Below are the code and all the weights of a small trained network. Each question names an input and a target symbol and asks about switching units off, where a switched-off unit gives its printed mean instead of its output.

import numpy as np


def w(rows, s, z=0):
    codes = np.array(rows[::2]) - 128.0
    scale = np.full(codes.shape[1], s)
    scale[-1] = z or s
    return codes * scale


def f(y):
    return np.maximum(y, 0)


def softmax(a):
    e = np.exp(a - a.max(-1, keepdims=True))
    return e / e.sum(-1, keepdims=True)


def log_softmax(a):
    a = a - a.max(-1, keepdims=True)
    return a - np.log(np.exp(a).sum(-1, keepdims=True))


def net(x, mask):
    ids = ['αβεζλξπστψ'.index(c) for c in x.split()]
    T = len(ids)
    res = E[ids] + P[:T]
    r = res
    for j in range(3):
        rows = slice(2 * j, 2 * j + 2)
        q, k, v = (r @ M[0][rows].T for M in (Q, K, V))
        z = softmax(np.where(np.tri(T) > 0, q @ k.T / 2**0.5, -1e9)) @ v
        o = O[0][rows]
        res = res + np.where(mask[j], z, o[:, -1]) @ o[:, :-1]
    y = f(res @ A[0][:, :-1].T + A[0][:, -1])
    res = res + np.where(mask[3:27], y, B[0][:, -1]) @ B[0][:, :-1]
    return log_softmax(res[-1] @ U[:, :-1].T + U[:, -1])


Q, K, V, O, A, B = {}, {}, {}, {}, {}, {}
E = w([
[68,78,35],'α',
[67,111,27],'β',
[148,119,224],'ε',
[162,141,86],'ζ',
[179,147,125],'λ',
[228,214,147],'ξ',
[44,225,69],'π',
[48,129,186],'σ',
[53,164,211],'τ',
[192,186,3],'ψ',
],0.016)
P = w([
[158,54,2],'0',
[187,97,39],'1',
[190,137,70],'2',
[197,163,108],'3',
[198,173,143],'4',
[202,160,133],'5',
],0.0034)
Q[0] = w([
[174,254,80],'head 1',
[193,160,219],'head 1',
[224,147,58],'head 2',
[35,135,90],'head 2',
[170,73,89],'head 3',
[161,227,116],'head 3',
],0.012)
K[0] = w([
[158,252,46],'head 1',
[230,134,158],'head 1',
[234,87,56],'head 2',
[15,87,106],'head 2',
[103,87,169],'head 3',
[97,193,209],'head 3',
],0.015)
V[0] = w([
[114,105,189],'head 1',
[59,55,106],'head 1',
[252,128,131],'head 2',
[81,132,95],'head 2',
[145,71,116],'head 3',
[206,98,136],'head 3',
],0.015)
O[0] = w([
[120,71,168,3],'head 1',
[152,135,187,8],'head 1',
[33,114,94,201],'head 2',
[247,254,216,145],'head 2',
[238,40,141,85],'head 3',
[201,50,59,100],'head 3',
],0.0083,0.0052)
A[0] = w([
[119,32,126,254],'neuron 1',
[169,131,96,202],'neuron 2',
[86,156,146,161],'neuron 3',
[88,201,73,125],'neuron 4',
[223,101,196,113],'neuron 5',
[55,146,153,83],'neuron 6',
[78,120,142,19],'neuron 7',
[178,137,109,223],'neuron 8',
[84,95,199,237],'neuron 9',
[51,83,158,38],'neuron 10',
[109,184,164,110],'neuron 11',
[172,99,85,153],'neuron 12',
[107,148,68,4],'neuron 13',
[82,73,91,178],'neuron 14',
[52,117,175,202],'neuron 15',
[103,92,150,80],'neuron 16',
[128,200,67,68],'neuron 17',
[162,196,88,148],'neuron 18',
[116,142,167,15],'neuron 19',
[176,244,92,146],'neuron 20',
[215,189,191,93],'neuron 21',
[169,35,191,82],'neuron 22',
[248,88,160,65],'neuron 23',
[88,39,164,83],'neuron 24',
],0.011,0.0055)
B[0] = w([
[162,212,128,178],'neuron 1',
[136,156,163,167],'neuron 2',
[192,129,154,168],'neuron 3',
[156,82,171,237],'neuron 4',
[46,161,108,167],'neuron 5',
[148,155,180,162],'neuron 6',
[173,141,146,137],'neuron 7',
[170,158,183,171],'neuron 8',
[137,64,116,167],'neuron 9',
[254,120,142,153],'neuron 10',
[138,92,113,176],'neuron 11',
[94,190,122,157],'neuron 12',
[63,104,136,177],'neuron 13',
[98,203,145,199],'neuron 14',
[182,99,132,172],'neuron 15',
[174,149,102,138],'neuron 16',
[106,65,153,217],'neuron 17',
[192,127,105,213],'neuron 18',
[62,113,5,136],'neuron 19',
[136,86,116,254],'neuron 20',
[89,110,116,213],'neuron 21',
[25,40,130,147],'neuron 22',
[36,163,117,158],'neuron 23',
[156,113,73,153],'neuron 24',
],0.0076,0.016)
U = w([
[129,131,135,12],'α',
[132,248,161,211],'β',
[138,28,64,124],'ε',
[114,116,137,139],'ζ',
[89,134,87,99],'λ',
[177,185,106,203],'ξ',
[189,125,189,98],'π',
[131,125,144,253],'σ',
[85,110,215,186],'τ',
[132,132,137,12],'ψ',
],0.013,0.0045)

Each question gives the input, a string of symbols that net reads in full, and the target symbol t.
The units are the heads (2 rows each of Q, K, V and O) and the neurons (one row each of A and B). Each row of codes is followed by its name. A weight is (code - 128) times the scale printed after its matrix; where a second scale follows, it is the last column's (O, A, B and U).
mask holds one flag per unit, heads first, then neurons. A switched-off unit (its flag False) gives its mean, the last column of its rows in O or B, instead of its output. The means were averaged over made-up inputs and are rounded, as every weight is.
A unit's drop is (log p(t) with every unit on - log p(t) with that unit switched off) / (log p(t) with every unit on - log p(t) with every unit switched off).
The circuit of an input: a set's keep is (log p(t) with only the set's units on - log p(t) with every unit switched off) / (log p(t) with every unit on - log p(t) with every unit switched off). Starting from the 12 units with the biggest drops (on a tie, the unit counted first), units are removed one at a time, each time the one whose removal leaves the highest keep (on an exact tie, the one counted first), for as long as the keep stays at least 0.8.
circuit, biggest first: the units of the circuit, biggest drop first
k most important neurons: the k neurons with the biggest drops, biggest first
heads that matter: for each layer, one digit per head in row order, 1 if its drop is at least 0.15 and else 0, layers parted by /
drop when u is switched off: that unit's drop, to one decimal
input ξ α ξ ε ζ, target λ: heads that matter	111
input β π σ ζ π τ, target π: heads that matter	001
input β ξ λ, target λ: circuit, biggest first	head 2; neuron 14
input ε τ π ψ λ β, target π: heads that matter	010
input α ψ ε, target ε: circuit, biggest first	head 2; head 3
input π ξ β ξ τ λ, target τ: circuit, biggest first	head 3; head 2; neuron 6
input π σ π ξ π ε, target π: 3 most important neurons	neuron 10; neuron 15; neuron 6
input λ ψ τ τ α ξ, target τ: circuit, biggest first	head 2; head 3; neuron 4
input ε ξ β α α, target β: circuit, biggest first	head 2; head 1; neuron 4
input α π τ β ξ, target τ: most important neuron	neuron 4
input π π ψ β, target π: heads that matter	011
input β β ε ζ ξ ζ, target λ: circuit, biggest first	head 2; head 1; neuron 14
input π ε β ψ ξ, target ε: heads that matter	110
input ε π ξ ε ε β, target ξ: heads that matter	010
input σ ε ε ξ, target λ: circuit, biggest first	head 2
input λ β λ β, target β: heads that matter	111
input σ ξ τ ψ ε, target ξ: heads that matter	010
input τ τ β ξ ε, target ξ: drop when head 2 is switched off	0.5
input ε α ζ ψ τ ε, target ε: drop when neuron 22 is switched off	0.2
input π λ τ, target π: drop when neuron 3 is switched off	0.2
input α ξ β α β ξ, target λ: drop when head 2 is switched off	0.8
